Rows, each with roughly how far along a hidden order it lies (0 to 20)
In the rows, zero is written as 100.
[101  98 101  66  71  98 100 102 111  99 103  92 103 113 103  89  99  95
 150 108  88 105  95  73  96  96 105  91 100 103 103 106  95 100 103  71
 106  94  99  97 100  92 112  69 125 101  97 108 111 111 118 110 105  95
 111  98  92  96 102 101 106 113 107 101 103  97 104 110 101 107 104  89
  96 103 113  85 117 106  96  99 100 123 142 107 104  96 102 125 103 111
 107 102 104 101 107  96  83  99 103 146 110  70 105  99  94 103 118 103
 109  90 121  82  97 105  94  92 105  94  61  83  94 130  46 102  88  90
  94  97  97 111 104  98 107  66  90]
12
[103  96  93  79  83  95 103 103  99  98  99  94 100 114 103  88 106  97
 106 111  85 105  98  71 113 106 105  97 100 102  88 109  97 102 100  80
 106  94  96  98  93  91  96  95 123 105  99  58 103 109 126 107 111  94
 111  99  97  98  70 104  77 131  99  99 102 100 101 116  96 104 103 104
  95  93 107  94 115 106 100  91  99 108  99 111 100  97  93 122 101  91
 118 103 115 102 110  97  91  97 113  53  99 117 108  97  99  99 111 103
 110  94  93  83  97 102  51  95 116  94 104  90  91 102 108  84  84 106
  96  93  95 110  99 100 106  74  87]
13
[104  93  88 105  95  94 109 100  99 103 102  89 104 148 103  71 109  92
 121 118  76 102  98  41  94  89 104  83  97 103  88 114  90  98  78  63
 116  85  89  97  98  89 101  78 140  98 101  91  98 115 135 108 135  99
 114  97  92  97 106 117 103 128 130  91 102 106 105 130 105 105 105  87
  87 113 117  85 107  96  90  89  96 114  81 125 111  97  86 134 105  92
  96 104 127 106 130  89  64 103 121 104 107 142 105 101 102  98 104 107
 113  81  94  74  98 106 101  77 129  89  91  76  84 122 116  61 100  82
  91  83  97 113  94  99 115  49  98]
19
[ 94  99 105 105  97 103 101  88 108 109 114 105 106  99 100  94  94  99
  68  98 112  90 105 102  80 107  91 102 100  96 110 100  91  93   0 110
 101 104 101 102 113 130  91  94  74  87 109  83  88  88  90  87 114 107
  86  91 100  97 102 119  67  62  95 107  95 108 102  94 122 100 102 116
 106  99  98  92  98  72  86 103  95  97 115 101 132 104  95 108 103 121
 103  92  90 105  90  87 103 117  91 101 115  68  92 106 104 107  67  99
 117  94  97 112 102 139  94  85  94 103  99  96 100 132 104 133 115  62
 115  78 112  72 116  95 108 109 142]
15
[ 98 100 119 123 110  92  92 111 108  90 108 106  92  94 111 119  99 109
 157 109 106 115 102 112 126  93 108 101 101 105  47 114 107 101 130 120
  58 111 105  94  65  62 114 137  92 122  94 144 118 107  80 119  67  80
 111  98 105  95  98  79 145 112  80  96  96  83  97  79  91 108 108 108
 129  90  88 121  93 129 115 104 103  95  83 105  94  91  90  77  94  93
  92  99  97  94  94 116 106  83  79 118  90  81 118 101  82 104 138  94
  75 116  99  87  78  97  87 139  87 107 109 107  97  60  92  85  95 115
  90 133  91 128 135  98  86  94  49]
0
[ 94 100 117 122 106  99  95  96 114 103 120 115  96 106 105 111  99 108
 107 104  91 104 109 110  99 104  99 103 100 101 116 109  93  93  95 124
  88 111 103  97  86 105 117 142  81 105  96 102 114  86  89  99  85  78
  93  69 126  95  99  97 101  80  79 104  94  83 111  82 114 104 107 121
 124  88  66 111  92  93  97 106  97  93 104  83 120  98  76  92 109 114
  98  89 104 100  84 124 106 105  80 114 108  56 105 106  89 108  89  95
  97 106  97 104  98 109  91 140  90 109 102 103 100 103  95 119 110  87
 107 103 114  94 138  94 113 112 104]
7
[100  97 100 112  87  94 102 104 109 100 107 102  97 110 101  96 108 100
 111 108  94 104 107  88 101  94 103  96 100 101  97 110  95 100  94  85
  95 101  97 100  83  93  97 106 107 167 101 103  97 101 104 104  99  98
 102  97 110  98  98 104 113 111  76  98  97 101  96 100  82 100 102 101
  96 103  93 105 103 104 104  99  98  99  96  94 109  98  78  66 100  99
  96 100 108  95 104 101  92  97 102 100  93  94 100 100  88  97  99 100
 103 102  94  92  99 101 101 106 106 101  98 101 101 100 102  88  93 106
  82 116 101 107 109 100 106  96  88]
10
[108 124  78  53  96  95 110 102  90  84  96  81 106 128  97  74 110  91
  95 115  79 100  94  50  95  93 104  86  99 102  74 102  93 104  92  56
 123  79  92  91 111  97  99  69 149  93 100  65  95 115 137 105 136  98
 110 105  90 101 103 117 100 120 115  98 108 107 105 137  96 102  99  74
  74 114 123  81 131 100  94  86  97 116 101 133  79 100 104 137 106  87
 108 105 131 106 132  91  83  99 130  87  98 160 101  93 102  93 107 108
 131  81  98  80 101  99 109  66 129  85  93  79  86 118 136  79  75  92
  88  82  94 107  78 103 115  49 101]
20
[102 100 110 104 102  98 104 104 100  96 102 100  98  99 104  96  99 103
 125 104 100 107  97  93 109  87 104  99 100 102  82 104  99 101 118 104
 177 102 105 117 126  62 112 114 101 108  97 118 109 105 104 110  91  90
 107  99 100 116  99  92 122 114  91  98  98  93 101  99  96  88 102  98
 107  98  98 105 101 116 106 100 102 101  94  21  58  96 101  94  98 106
  97  99  99  97  85 104  98  92  94 106  95 102 100 100  92 101  90  98
  90 104 100  90 113  98  96 109 113 102 103 104  96  83 101  93  97 155
  94 113  95 113 110  99  95  89  78]
6
[105  95  93  84 105  93 106 111 106  92  98  95  95 117 100  97  70  99
 126 114  84 111 106  71 109  87 118  89 100 104  78 114  99 105 109  83
  99  94  94  97  76  75 100 107 121 114 104 106  93 105 120 110 105  85
 113  99 106 100 102 103 113 139  83  97 100  98  83 113  91 101 104  92
 102 105  73 107 111 119 109 111  98 104  86  97  95  93  79 101 100  82
  90 100 116 100 112 137  94  89 113  94  84 127 117  96  99  94 120  90
 105 102  99  79  98  95 104 104 119  97  97 100  98  91  95  53  77 123
  89 134 113 124  97 102 100  77  68]
10
[ 86 107 130 177 101 111  87  86 108 111 121 116 101  64 101 127  75 109
  75  82 143  87 102 162  89 122  85 120 101  97 140  87  96  87  79 181
  82 124 113 103 118 135 103 124  26  86  91 101 116  83  55  86  82 123
  73  88 101  94  98  89  69  16 141 101  93 100 103  57 161 101 101 159
 127  59  86 104  69  68  95 118 100  85 122  77 119 104 111  84  97 133
 113  85  70  97  55  96 105 118 105 118 114  20  75 112  94 149  78  90
  83 108 100 135 101 118  92 109  52 117 108 115 106 109  94 174 148  60
 128  92 113  66 143  91  91 149 131]
5
[ 86 104 127 135 102 106  91  87 110 111 126 114 101  82 103 116  79 106
  78  93 131  90 104 135  86 115  88 113 103  98 135  97   0  89  85 139
  87 118 109 100 112 132 104 117  61  89 101 100 116  87  69  91  85 109
  79  86 103  93 101  97  72  32  92 108 122 101 104  68 130 104 106 131
 125  88  89 100  81  77  84 114  98  88 121  62 131 102  97  95 102 130
 108  86  83 100  65  91 112 118  63 119 116  27  90 111  94 117  67  92
 101 101  97 123 111 121  82 111  64 113 105 102 100 113  99 166 137  55
 123  88 113  64 147  91 100 132 138]
8
